Here is a tiny trained network, its code and every weight. The questions are about switching its units off for an input and a target symbol, where a switched-off unit gives its printed mean instead of its output.

import numpy as np


def w(rows, s, z=0):
    codes = np.array(rows[::2]) - 128.0
    scale = np.full(codes.shape[1], s)
    scale[-1] = z or s
    return codes * scale


def norm(h):
    return h / np.sqrt((h * h).mean(-1, keepdims=True) + 1e-5)


def f(y):
    return y / 2 * (1 + np.tanh(0.7978845608 * (y + 0.044715 * y**3)))


def softmax(a):
    e = np.exp(a - a.max(-1, keepdims=True))
    return e / e.sum(-1, keepdims=True)


def log_softmax(a):
    a = a - a.max(-1, keepdims=True)
    return a - np.log(np.exp(a).sum(-1, keepdims=True))


def net(x, mask):
    ids = ['γεηθμξπφω'.index(c) for c in x.split()]
    T = len(ids)
    res = E[ids] + P[:T]
    u = 0
    for l in range(2):
        q, k, v = (norm(res) @ M[l].T for M in (Q, K, V))
        z = softmax(np.where(np.tri(T) > 0, q @ k.T / 4**0.5, -1e9)) @ v
        res = res + np.where(mask[u], z, O[l][:, -1]) @ O[l][:, :-1]
        u += 1
        y = f(norm(res) @ A[l][:, :-1].T + A[l][:, -1])
        res = res + np.where(mask[u : u + 8], y, B[l][:, -1]) @ B[l][:, :-1]
        u += 8
    return log_softmax(norm(res)[-1] @ U[:, :-1].T + U[:, -1])


Q, K, V, O, A, B = {}, {}, {}, {}, {}, {}
E = w([
[106,56,84,78,99,111,167,211,130,8,141,58],'γ',
[76,82,66,176,134,160,204,112,140,75,96,186],'ε',
[189,86,118,85,64,100,229,89,93,79,147,163],'η',
[110,134,210,115,98,57,110,128,166,159,45,163],'θ',
[154,253,184,218,55,188,155,202,84,97,123,78],'μ',
[198,134,170,91,85,136,69,184,189,41,170,173],'ξ',
[84,150,131,136,144,132,79,190,235,78,132,162],'π',
[4,183,129,78,23,103,107,58,117,17,164,171],'φ',
[153,202,139,119,185,77,143,129,137,97,162,122],'ω',
],0.021)
P = w([
[177,133,117,139,149,76,128,229,96,249,88,182],'0',
[138,130,139,131,177,27,198,216,130,135,108,170],'1',
[123,142,176,130,194,89,231,189,139,134,140,169],'2',
[130,122,193,141,189,117,219,143,139,113,110,147],'3',
[135,111,198,145,178,138,207,112,143,90,93,133],'4',
[142,99,198,140,184,163,194,87,134,72,64,119],'5',
[146,103,181,124,180,163,194,72,153,47,43,138],'6',
],0.011)
Q[0] = w([
[151,148,254,154,188,197,119,91,154,94,155,40],'L0H1',
[214,82,74,175,181,137,248,173,127,130,87,104],'L0H1',
[189,32,242,125,187,135,155,198,199,128,78,101],'L0H1',
[62,105,143,90,155,143,123,100,59,142,173,88],'L0H1',
],0.0086)
K[0] = w([
[69,140,143,97,36,178,113,81,99,61,82,90],'L0H1',
[143,121,254,195,151,137,138,110,135,22,172,138],'L0H1',
[58,190,178,87,141,114,141,14,175,46,146,145],'L0H1',
[181,94,122,155,98,118,103,172,174,150,112,176],'L0H1',
],0.0088)
V[0] = w([
[72,79,77,149,126,178,104,151,213,201,149,75],'L0H1',
[204,65,190,106,103,155,106,196,175,136,141,147],'L0H1',
[76,37,219,86,92,88,151,108,159,169,91,219],'L0H1',
[105,107,104,13,255,104,64,65,190,127,112,132],'L0H1',
],0.0087)
O[0] = w([
[74,82,121,182,131,149,102,247,60,175,192,176,5],'L0H1',
[115,65,195,103,150,77,103,199,128,131,124,168,149],'L0H1',
[138,58,124,125,141,101,110,180,83,226,51,188,127],'L0H1',
[114,172,60,99,133,58,20,125,169,142,100,127,132],'L0H1',
],0.011,0.013)
A[0] = w([
[90,139,60,173,161,188,107,50,117,195,93,118,97],'L0N1',
[186,107,127,136,185,97,192,94,120,123,115,148,198],'L0N2',
[103,116,125,68,106,75,118,124,121,77,185,91,140],'L0N3',
[102,151,149,250,121,98,146,130,27,142,169,136,128],'L0N4',
[131,81,148,95,113,124,50,193,142,192,95,104,3],'L0N5',
[178,90,161,158,161,100,22,158,144,89,188,96,158],'L0N6',
[19,80,89,159,164,131,171,155,154,92,180,71,136],'L0N7',
[5,142,138,143,108,131,62,159,158,129,78,155,123],'L0N8',
],0.011,0.0053)
B[0] = w([
[207,111,139,87,82,117,158,203,136,95,176,118,128],'L0N1',
[156,49,82,132,138,165,121,158,85,162,121,156,253],'L0N2',
[207,121,98,53,162,102,102,116,102,169,141,164,180],'L0N3',
[125,141,64,110,225,144,184,63,129,51,79,122,133],'L0N4',
[153,130,242,154,160,108,65,189,38,66,85,132,144],'L0N5',
[124,182,116,83,179,235,169,146,134,84,141,225,160],'L0N6',
[175,109,47,165,138,146,33,161,46,81,138,62,141],'L0N7',
[102,117,120,95,152,194,124,122,251,196,96,55,143],'L0N8',
],0.011,0.013)
Q[1] = w([
[111,78,111,170,142,125,102,228,78,137,118,96],'L1H1',
[141,88,62,131,215,112,199,102,88,101,141,161],'L1H1',
[23,183,156,227,155,115,91,107,139,179,164,67],'L1H1',
[91,114,164,142,1,184,96,179,126,97,180,181],'L1H1',
],0.014)
K[1] = w([
[154,119,108,205,64,121,99,173,110,172,134,50],'L1H1',
[71,97,102,127,29,155,165,74,134,77,149,95],'L1H1',
[236,235,104,254,194,141,150,122,155,169,141,76],'L1H1',
[232,47,142,172,210,166,171,236,132,180,137,185],'L1H1',
],0.0097)
V[1] = w([
[119,202,86,185,46,117,180,110,72,142,44,216],'L1H1',
[91,91,41,128,174,149,126,121,130,74,132,87],'L1H1',
[95,180,64,51,11,176,111,149,216,181,68,130],'L1H1',
[134,113,123,86,38,83,125,75,95,55,196,123],'L1H1',
],0.011)
O[1] = w([
[98,149,103,128,131,139,200,130,146,179,98,132,11],'L1H1',
[88,86,87,165,132,142,103,136,82,114,138,126,204],'L1H1',
[103,157,142,112,123,146,123,253,146,167,101,141,102],'L1H1',
[124,89,131,106,77,135,167,150,96,114,175,118,254],'L1H1',
],0.023,0.0033)
A[1] = w([
[176,138,97,92,96,148,121,157,151,115,122,112,187],'L1N1',
[104,159,156,182,188,173,7,168,182,125,176,123,34],'L1N2',
[166,142,171,117,133,154,132,218,141,124,152,171,118],'L1N3',
[112,168,144,163,199,120,73,148,148,168,61,114,104],'L1N4',
[64,77,60,179,205,171,130,118,138,143,107,125,76],'L1N5',
[81,107,141,138,55,156,167,187,87,121,152,108,1],'L1N6',
[156,221,118,139,140,98,79,32,172,123,170,122,73],'L1N7',
[132,83,141,151,121,117,102,124,129,95,176,152,64],'L1N8',
],0.018,0.0088)
B[1] = w([
[123,99,165,103,148,120,100,89,116,125,112,188,253],'L1N1',
[174,28,108,53,247,247,199,118,211,136,166,114,166],'L1N2',
[91,138,177,183,134,145,121,112,172,61,115,114,220],'L1N3',
[89,98,113,71,104,149,81,70,96,205,89,49,178],'L1N4',
[60,101,101,144,118,164,150,124,144,60,38,224,175],'L1N5',
[103,121,38,64,90,86,58,57,180,103,124,73,153],'L1N6',
[136,202,69,62,77,137,100,69,218,41,197,106,240],'L1N7',
[143,191,129,116,134,150,145,219,50,129,86,110,157],'L1N8',
],0.015,0.013)
U = w([
[141,158,91,137,148,143,87,219,19,77,179,106,140],'γ',
[46,159,66,209,148,157,130,92,87,87,129,208,110],'ε',
[146,91,141,58,128,113,224,98,85,155,189,197,2],'η',
[100,216,159,147,115,110,87,83,65,140,61,86,95],'θ',
[91,156,184,227,95,173,187,86,94,79,196,31,128],'μ',
[102,115,251,174,164,83,126,160,144,34,153,175,84],'ξ',
[96,93,115,134,222,231,107,140,148,128,221,102,58],'π',
[83,196,135,160,92,111,191,254,133,131,199,123,211],'φ',
[129,120,42,156,67,44,97,104,232,62,192,88,146],'ω',
],0.0064,0.0055)

Each question gives the input, a string of symbols that net reads in full, and the target symbol t.
The units are the heads (4 rows each of Q, K, V and O) and the neurons (one row each of A and B). Each row of codes is followed by its name. A weight is (code - 128) times the scale printed after its matrix; where a second scale follows, it is the last column's (O, A, B and U).
mask holds one flag per unit, layer by layer, with each layer's heads first. A switched-off unit (its flag False) gives its mean, the last column of its rows in O or B, instead of its output. The means were averaged over made-up inputs and are rounded, as every weight is.
A unit's drop is (log p(t) with every unit on - log p(t) with that unit switched off) / (log p(t) with every unit on - log p(t) with every unit switched off).
The circuit of an input: a set's keep is (log p(t) with only the set's units on - log p(t) with every unit switched off) / (log p(t) with every unit on - log p(t) with every unit switched off). Starting from the 12 units with the biggest drops (on a tie, the unit counted first), units are removed one at a time, each time the one whose removal leaves the highest keep (on an exact tie, the one counted first), for as long as the keep stays at least 0.8.
circuit, biggest first: the units of the circuit, biggest drop first
most important unit: the unit with the biggest drop
k most important neurons: the k neurons with the biggest drops, biggest first
k most important neurons of layer l: the k neurons of layer l with the biggest drops, biggest first
drop of u: that unit's drop, to one decimal
input ξ ξ ε, target ε: circuit, biggest first -> L1H1, L1N5
input η ω φ ξ ω η π, target η: circuit, biggest first -> L0H1, L1H1, L1N7, L1N3
input ω ω ε ξ μ ε ω, target ε: circuit, biggest first -> L1H1, L1N5
input ξ ξ φ, target ξ: circuit, biggest first -> L0H1, L0N8, L1N7, L1H1
input ω ω ε ε π θ ω, target ε: circuit, biggest first -> L0H1, L1H1, L1N5
input ε ξ φ γ, target ε: most important unit -> L0H1
input γ γ θ θ ξ φ, target γ: 2 most important neurons -> L0N3, L0N4
input ξ ξ ε ω γ ω θ, target θ: 3 most important neurons of layer 1 -> L1N4, L1N7, L1N2
input η φ ξ, target η: circuit, biggest first -> L0H1, L1H1, L1N7
input ω ω π ε η ω, target π: circuit, biggest first -> L0N2, L1H1, L0H1, L1N2
input ξ γ ε ξ, target γ: circuit, biggest first -> L1H1, L1N8
input ω π γ ε ε ω, target π: circuit, biggest first -> L0N2, L1H1, L1N2, L0H1
input ξ ω ω ω φ, target ξ: circuit, biggest first -> L0H1, L0N8, L1H1, L1N7
input φ μ η ω ε, target φ: circuit, biggest first -> L1H1
input η π ξ θ φ γ, target η: circuit, biggest first -> L0H1, L1H1, L1N7, L1N3
input ξ ξ ξ ω ξ ε ω, target ξ: 2 most important neurons of layer 1 -> L1N7, L1N3
input μ γ θ ξ φ, target μ: 2 most important neurons of layer 0 -> L0N4, L0N5
input γ ω θ ξ, target ξ: 2 most important neurons -> L0N7, L0N6
input ω γ ξ η ξ, target η: 2 most important neurons -> L1N3, L1N7
input π φ θ ω ω ε ξ, target π: most important neuron of layer 0 -> L0N8
input μ η π, target π: 2 most important neurons -> L1N2, L0N8
input ω θ ω, target θ: 2 most important neurons -> L0N2, L1N4
input ξ π ω φ ξ γ ω, target ξ: 2 most important neurons of layer 0 -> L0N8, L0N2
input φ ω γ ε ω, target φ: drop of L0H1 -> 0.2
